M = [135 126 110 102 152 110 114 101 137 123 146 155 117 124 135 124]
The maximum is 155
Read off the entry just right of the smallest entry.
A: 137
Read off the third entry from the left.
A: 110
Read off the 3rd largest entry.
A: 146
The 1st entry from the right is 124

B =
[[142 124 138 144 107 138]
 [117 125 149 141 127 149]
 [143 135 148 138 116 148]]
The second entry on the diagonal from the top-right corner: 127
The entry directly below 125 -> 135
What is the third smallest entry?
A: 117
The entry in the top-right corner: 138
The top entry of the column that holds the smallest entry is 107
What is the first entry in reading order?
A: 142
The 4th entry, reading row by row is 144

[102 140 120  99 138 122 111 101 134]
The first entry from the right -> 134
The entry just right of 102?
Answer: 140
The 1st entry?
Answer: 102

W =
[[123 133 130 124 134 118 137 119 120 134 125 132 130 128 134 136]
 [123 131 124 128 125 126 133 132 129 123 128 123 126 130 133 125]
 [133 129 135 133 132 121 124 139 129 117 122 113 123 127 130 132]
 [123 133 130 124 134 118 137 118 120 134 125 133 131 129 134 136]
 [121 133 132 121 136 118 140 113 118 134 125 135 132 129 137 137]
 [129 133 123 128 125 137 138 127 130 119 128 132 142 126 126 137]
 [127 133 127 129 130 118 132 128 124 134 126 128 127 127 129 133]
 [123 136 123 129 128 124 128 132 130 126 127 129 129 130 136 125]
 [131 132 126 129 127 132 134 130 130 118 126 126 137 126 127 135]
 [126 133 128 128 131 118 133 126 124 134 125 128 128 127 130 134]
 [131 130 130 131 129 127 129 134 129 118 124 120 130 127 128 134]
 [123 135 123 129 127 125 129 132 130 125 128 127 128 130 135 125]
 [124 114 125 125 114 130 148 132 126 115 131 106 118 131 124 128]]
Read off the bottom-right entry.
Answer: 128
The largest entry in the first column is 133
Read off the entry just right of 115.
Answer: 131
The 3rd largest entry is 140
Read off the entry just left of the largest entry.
Answer: 130
Read off the largest entry in the first row.
Answer: 137
The entry in the top-right corner -> 136
Read off the first entry in the row that holds the smallest entry.
Answer: 124
The second entry on the diagonal from the top-right corner is 133
Read off the entry directly above the largest entry.
Answer: 129
Read off the entry directly above the smallest entry.
Answer: 127
The 4th-last entry, reading row by row: 118
The second entry from the end, reading row by row -> 124
Read off the smallest entry in the first row.
Answer: 118
Read off the 4th entry in reading order.
Answer: 124
The third entry on the main diagonal -> 135
Read off the first entry in reading order.
Answer: 123
The 3rd entry on the diagonal from the top-right corner -> 127
The third-last entry, reading row by row: 131
Read off the bottom entry of the column that holds the largest entry.
Answer: 148
The 5th-last entry, reading row by row -> 106
Read off the entry just right of 138.
Answer: 127

Questions about the table below.
1) Which number is the 1st entry on the main diagonal?
2) Which number is the entry just right of the largest entry?
3) Which number is the largest entry in the last column?
4) Which number is the 3rd entry from the end, reading row by row?
5) Which number is the entry directly above the smallest entry?
6) Which number is the minimum?
7) Which number is the third entry on the diagonal from the top-right corner?
8) Which number is the bottom-left entry?
[[122 124 134 130 123 128 138 129 137 137 132 123 122 129 137 126]
 [121 124 134 130 121 132 133 130 129 137 137 123 122 129 137 123]
 [122 124 134 140 118 152 133 130 129 137 132 130 122 129 145 126]
 [122 124 134 130 135 128 133 130 129 138 131 123 123 129 136 126]
 [122 124 149 120 125 124 133 130 122 113 126 123 122 143 137 126]
 [122 132 134 117 123 123 133 130 139 112 131 140 127 132 137 126]
 [116 124 134 143 123 128 133 130 129 137 131 123 122 129 137 116]
 [134 128 134 130 118 110 133 125 129 137 131 123 122 129 115 131]
 [143 124 131 130 115 128 133 130 129 137 131 119 123 129 150 126]
 [119 141 123 134 150 128 133 130 129 137 131 123 122 120 137 126]
 [122 131 141 130 123 128 133 122 129 137 131 118 122 119 129 126]]
1) 122
2) 133
3) 131
4) 119
5) 128
6) 110
7) 129
8) 122

a =
[[126 117 117 120 127 136]
 [109 126 120 128 127 122]
 [117 131 122 116 123 141]
 [119 129 143 129 122 149]
 [135 126 123 126 121 117]
 [133 136 157 131 129 124]
 [129 128 139 132 135 124]
 [111 125 122 125 129 132]
 [143 129 123 129 131 150]
 [122 127 120 130 131 144]]
The first entry in the row that holds the largest entry: 133
What is the last entry, reading row by row?
Answer: 144
What is the top-right entry?
Answer: 136
The entry directly below the smallest entry: 117
What is the entry directly below the largest entry?
Answer: 139
The first entry, reading row by row: 126
The largest entry in the last column -> 150
The bottom-left entry -> 122
The 2nd entry on the main diagonal: 126
The last entry in the row that holds the smallest entry is 122
The second entry in reading order: 117
What is the 3rd entry from the end, reading row by row?
Answer: 130
The 4th entry, reading row by row -> 120
What is the entry directly above 149?
Answer: 141
The third entry, reading row by row is 117
What is the largest entry?
Answer: 157
What is the entry just right of 139?
Answer: 132
